Below is a small trained network, with its code and all its weights. Each question gives an input and a class and asks what happens when units are switched off, that is, made to give their printed mean instead of their output.

import numpy as np


def w(rows, s, z=0):
    codes = np.array(rows[::2]) - 128.0
    scale = np.full(codes.shape[1], s)
    scale[-1] = z or s
    return codes * scale


def f(y):
    return np.maximum(y, 0)


def log_softmax(a):
    a = a - a.max(-1, keepdims=True)
    return a - np.log(np.exp(a).sum(-1, keepdims=True))


def net(x, mask):
    res = np.array(x, float).reshape(1, 3) / 4 @ E
    y = f(res @ A[0][:, :-1].T + A[0][:, -1])
    res = res + np.where(mask, y, B[0][:, -1]) @ B[0][:, :-1]
    return log_softmax(res[-1] @ U[:, :-1].T + U[:, -1])


A, B = {}, {}
E = w([
[154,107,63,109,127],'x0',
[109,166,186,114,98],'x1',
[94,159,128,97,247],'x2',
],0.011)
A[0] = w([
[141,139,197,178,95,151],'neuron 0',
[163,167,179,124,130,112],'neuron 1',
[121,126,168,207,172,171],'neuron 2',
[85,132,153,158,59,120],'neuron 3',
[139,150,86,141,172,85],'neuron 4',
[54,173,150,97,209,95],'neuron 5',
[66,129,97,75,166,70],'neuron 6',
[135,104,254,113,91,110],'neuron 7',
[129,111,64,78,164,116],'neuron 8',
[98,199,113,166,142,200],'neuron 9',
[130,52,103,204,105,243],'neuron 10',
[110,74,89,114,167,119],'neuron 11',
[160,180,163,190,99,112],'neuron 12',
[168,118,104,130,180,83],'neuron 13',
[146,169,161,132,168,222],'neuron 14',
[65,95,159,124,152,202],'neuron 15',
[93,167,45,106,128,93],'neuron 16',
[119,108,190,157,80,107],'neuron 17',
[127,179,144,117,158,200],'neuron 18',
[171,176,111,65,95,54],'neuron 19',
[107,44,86,129,91,1],'neuron 20',
[168,164,87,93,148,96],'neuron 21',
[123,84,87,167,68,242],'neuron 22',
[77,128,170,117,189,183],'neuron 23',
[176,112,87,165,81,10],'neuron 24',
],0.011,0.005)
B[0] = w([
[114,129,255,202,186,195],'neuron 0',
[114,167,181,173,225,160],'neuron 1',
[134,162,106,60,85,181],'neuron 2',
[134,88,227,210,203,191],'neuron 3',
[137,83,154,122,169,161],'neuron 4',
[131,212,125,107,95,240],'neuron 5',
[104,89,193,214,147,176],'neuron 6',
[107,95,235,178,197,200],'neuron 7',
[234,36,158,177,177,184],'neuron 8',
[150,113,49,76,89,188],'neuron 9',
[39,253,114,91,60,243],'neuron 10',
[168,63,153,152,122,174],'neuron 11',
[154,117,135,211,166,171],'neuron 12',
[192,46,141,149,195,161],'neuron 13',
[131,93,108,82,76,210],'neuron 14',
[162,152,64,106,37,193],'neuron 15',
[200,103,135,145,166,157],'neuron 16',
[185,82,189,188,173,185],'neuron 17',
[135,120,83,62,87,202],'neuron 18',
[58,148,200,144,83,139],'neuron 19',
[208,73,99,92,88,164],'neuron 20',
[169,52,151,143,129,154],'neuron 21',
[13,240,117,115,104,254],'neuron 22',
[138,210,62,62,104,227],'neuron 23',
[222,128,9,24,46,178],'neuron 24',
],0.0062,0.0081)
U = w([
[12,252,110,80,77,179],'0',
[205,134,1,13,31,187],'1',
[191,41,151,161,172,2],'2',
],0.0068,0.002)

Each question gives the input, the list of numbers given to net, and the class t.
The units are the neurons (one row each of A and B). Each row of codes is followed by its name. A weight is (code - 128) times the scale printed after its matrix; where a second scale follows, it is the last column's (A, B and U).
mask holds one flag per neuron, in row order. A switched-off neuron (its flag False) gives its mean, the last column of its row in B, instead of its output. The means were averaged over made-up inputs and are rounded, as every weight is.
A unit's drop is (log p(t) with every unit on - log p(t) with that unit switched off) / (log p(t) with every unit on - log p(t) with every unit switched off).
The circuit of an input: a set's keep is (log p(t) with only the set's units on - log p(t) with every unit switched off) / (log p(t) with every unit on - log p(t) with every unit switched off). Starting from the 12 units with the biggest drops (on a tie, the unit counted first), units are removed one at a time, each time the one whose removal leaves the highest keep (on an exact tie, the one counted first), for as long as the keep stays at least 0.8.
circuit, biggest first: the units of the circuit, biggest drop first
top k neurons: the k neurons with the biggest drops, biggest first
drop of u: that unit's drop, to one decimal
input [7,2,-8], class 0: circuit, biggest first -> (neuron 22)
input [-1,7,-1], class 2: circuit, biggest first -> (neuron 10; neuron 22; neuron 7)
input [3,2,-6], class 0: circuit, biggest first -> (neuron 22; neuron 10)
input [3,-2,2], class 2: circuit, biggest first -> (neuron 24; neuron 8; neuron 22)
input [-4,-7,-3], class 0: top 2 neurons -> (neuron 10; neuron 22)
input [-8,1,-8], class 2: top 2 neurons -> (neuron 17; neuron 3)
input [3,-2,6], class 2: top 3 neurons -> (neuron 8; neuron 6; neuron 10)
input [-7,-5,-8], class 0: top 3 neurons -> (neuron 10; neuron 22; neuron 8)
input [1,6,5], class 1: top 2 neurons -> (neuron 22; neuron 10)
input [-7,-4,7], class 1: drop of neuron 22 -> 0.1
input [-2,-2,-7], class 0: drop of neuron 22 -> 0.3
input [-6,-8,2], class 1: drop of neuron 24 -> -0.1
